Below is a small trained network, with its code and all its weights. Each question gives an input and a target symbol and asks what happens when units are switched off, that is, made to give their printed mean instead of their output.

import numpy as np


def w(rows, s, z=0):
    codes = np.array(rows[::2]) - 128.0
    scale = np.full(codes.shape[1], s)
    scale[-1] = z or s
    return codes * scale


def f(y):
    return y / 2 * (1 + np.tanh(0.7978845608 * (y + 0.044715 * y**3)))


def softmax(a):
    e = np.exp(a - a.max(-1, keepdims=True))
    return e / e.sum(-1, keepdims=True)


def log_softmax(a):
    a = a - a.max(-1, keepdims=True)
    return a - np.log(np.exp(a).sum(-1, keepdims=True))


def net(x, mask):
    ids = ['ΓΘβζηξπτψω'.index(c) for c in x.split()]
    T = len(ids)
    res = E[ids] + P[:T]
    r = res
    for j in range(3):
        rows = slice(3 * j, 3 * j + 3)
        q, k, v = (r @ M[0][rows].T for M in (Q, K, V))
        z = softmax(np.where(np.tri(T) > 0, q @ k.T / 3**0.5, -1e9)) @ v
        o = O[0][rows]
        res = res + np.where(mask[j], z, o[:, -1]) @ o[:, :-1]
    y = f(res @ A[0][:, :-1].T + A[0][:, -1])
    res = res + np.where(mask[3:7], y, B[0][:, -1]) @ B[0][:, :-1]
    return log_softmax(res[-1] @ U[:, :-1].T + U[:, -1])


Q, K, V, O, A, B = {}, {}, {}, {}, {}, {}
E = w([
[137,88,171,140,57,163,178,223,75],'Γ',
[203,81,49,132,53,69,83,88,146],'Θ',
[82,200,135,202,114,90,91,146,98],'β',
[102,209,179,3,113,147,157,46,108],'ζ',
[112,72,66,125,230,188,42,168,128],'η',
[111,134,96,36,121,94,109,182,138],'ξ',
[132,124,213,129,154,129,56,99,195],'π',
[28,67,108,132,119,95,191,101,200],'τ',
[225,99,195,127,191,80,185,150,169],'ψ',
[171,186,42,160,152,204,180,114,146],'ω',
],0.013)
P = w([
[130,101,134,117,137,121,128,107,81],'0',
[155,196,111,134,103,130,122,189,234],'1',
[133,120,140,135,76,240,101,144,188],'2',
[149,153,117,126,115,161,122,156,182],'3',
[156,134,178,161,115,82,153,30,7],'4',
[59,150,61,113,228,29,179,181,107],'5',
],0.012)
Q[0] = w([
[149,109,150,130,107,131,120,74,73],'h1',
[104,99,116,124,200,50,159,90,43],'h1',
[75,161,83,117,156,101,138,179,180],'h1',
[143,84,134,139,167,85,141,57,12],'h2',
[166,98,189,137,40,181,96,85,126],'h2',
[99,132,113,125,169,75,141,111,124],'h2',
[179,102,181,141,56,170,96,70,96],'h3',
[112,115,102,123,197,67,152,89,61],'h3',
[149,97,147,138,155,93,140,71,7],'h3',
],0.014)
K[0] = w([
[149,167,113,117,126,88,136,167,182],'h1',
[125,163,136,130,60,181,91,175,235],'h1',
[115,75,146,148,102,190,124,87,94],'h1',
[139,193,120,133,98,137,111,212,237],'h2',
[118,159,110,124,172,56,157,146,119],'h2',
[142,104,130,126,96,178,124,115,176],'h2',
[149,184,101,118,177,34,169,151,147],'h3',
[121,154,139,126,72,193,115,158,220],'h3',
[139,196,121,121,102,130,119,222,248],'h3',
],0.014)
V[0] = w([
[110,85,129,200,76,141,20,148,128],'h1',
[164,132,47,146,37,150,167,8,154],'h1',
[157,3,81,89,104,95,137,126,70],'h1',
[81,103,153,149,59,89,208,188,209],'h2',
[30,161,58,76,81,149,118,176,71],'h2',
[225,179,168,149,47,118,154,171,54],'h2',
[70,83,201,184,103,246,176,75,84],'h3',
[160,73,172,55,104,232,81,127,177],'h3',
[174,126,60,161,198,185,161,220,127],'h3',
],0.0065)
O[0] = w([
[143,64,216,95,86,110,176,59,213,194],'h1',
[219,181,144,197,150,136,195,164,151,204],'h1',
[204,100,136,84,169,29,147,103,3,80],'h1',
[163,33,108,129,51,192,96,233,161,145],'h2',
[114,206,81,101,34,33,174,146,140,220],'h2',
[163,105,35,168,160,36,95,95,190,224],'h2',
[142,75,148,202,44,193,135,38,54,113],'h3',
[228,181,193,108,72,182,20,107,135,166],'h3',
[170,144,36,70,136,219,159,95,124,253],'h3',
],0.0063,0.0013)
A[0] = w([
[138,165,99,121,193,102,82,35,203,2],'n1',
[92,77,210,70,110,58,86,119,101,5],'n2',
[148,91,74,254,143,132,112,231,173,26],'n3',
[142,156,174,127,28,74,174,114,144,24],'n4',
],0.0081,0.0037)
B[0] = w([
[103,70,150,133,99,254,93,78,148,182],'n1',
[148,140,105,150,70,200,159,167,216,153],'n2',
[120,65,129,134,158,144,159,66,27,254],'n3',
[106,52,171,110,123,153,112,95,55,185],'n4',
],0.0091,0.0027)
U = w([
[227,64,64,143,14,76,54,40,119,66],'Γ',
[249,99,225,134,207,67,178,115,143,98],'Θ',
[11,60,115,150,122,91,190,81,186,239],'β',
[71,220,165,245,107,66,41,93,33,213],'ζ',
[103,179,192,23,119,145,142,3,55,4],'η',
[136,167,77,31,89,94,69,253,175,214],'ξ',
[154,140,218,180,105,167,26,124,225,67],'π',
[145,76,165,130,46,170,176,234,38,73],'τ',
[106,60,104,95,244,149,33,131,70,83],'ψ',
[193,198,39,189,116,220,173,127,159,124],'ω',
],0.0062,0.0033)

Each question gives the input, a string of symbols that net reads in full, and the target symbol t.
The units are the heads (3 rows each of Q, K, V and O) and the neurons (one row each of A and B). Each row of codes is followed by its name. A weight is (code - 128) times the scale printed after its matrix; where a second scale follows, it is the last column's (O, A, B and U).
mask holds one flag per unit, heads first, then neurons. A switched-off unit (its flag False) gives its mean, the last column of its rows in O or B, instead of its output. The means were averaged over made-up inputs and are rounded, as every weight is.
A unit's drop is (log p(t) with every unit on - log p(t) with that unit switched off) / (log p(t) with every unit on - log p(t) with every unit switched off).
The circuit of an input: a set's keep is (log p(t) with only the set's units on - log p(t) with every unit switched off) / (log p(t) with every unit on - log p(t) with every unit switched off). Starting from all 7 units, units are removed one at a time, each time the one whose removal leaves the highest keep (on an exact tie, the one counted first), for as long as the keep stays at least 0.8.
units of the circuit, in order: the units of the circuit, biggest drop first
most important unit: the unit with the biggest drop
heads that matter: for each layer, one digit per head in row order, 1 if its drop is at least 0.15 and else 0, layers parted by /
input ζ ω β Θ ω, target ω: units of the circuit, in order => (h1)
input ψ β β Γ, target ψ: heads that matter => 110
input ω ω Γ β ξ, target ξ: units of the circuit, in order => (h3 n3 h1)
input ξ β β ω, target ξ: heads that matter => 111
input Θ Γ Γ β β ω, target Γ: units of the circuit, in order => (h3 h2)
input η ω τ τ, target η: units of the circuit, in order => (h2 h1)
input ω π ξ Γ β, target π: heads that matter => 111
input ξ ω Θ ω Θ π, target Θ: heads that matter => 100
input ξ Γ ω ξ π, target Γ: heads that matter => 010
input ψ ξ ω β ω, target ξ: heads that matter => 011
input ω ω β β Θ, target ω: heads that matter => 101
input β Θ η τ β Θ, target η: heads that matter => 111
input ω ω ω Γ ξ, target ω: heads that matter => 101
input β β β ω η, target β: heads that matter => 101
input ψ ξ π ω β, target ξ: units of the circuit, in order => (h3 h2)
input Θ ω τ β ψ, target ω: most important unit => h1
input ω ξ τ ξ Γ τ, target τ: units of the circuit, in order => (h2 h3)
input ζ β ω τ, target ζ: heads that matter => 101
input ξ ξ η, target ξ: units of the circuit, in order => (h2 h3)
input β τ β Γ, target β: units of the circuit, in order => (h3 h1)
input Θ Θ ζ ξ β, target Θ: units of the circuit, in order => (h1 h3)
input Γ ζ Γ, target Γ: heads that matter => 111
input ζ ξ β Γ β η, target β: heads that matter => 100
input Θ β β β, target Θ: units of the circuit, in order => (h1)
input ξ τ Θ, target ξ: units of the circuit, in order => (h3 h2)
input π ξ ω, target π: heads that matter => 111
input η β η Γ ξ ψ, target η: units of the circuit, in order => (h3 h2)
input ω β ξ β π, target π: units of the circuit, in order => (h1)
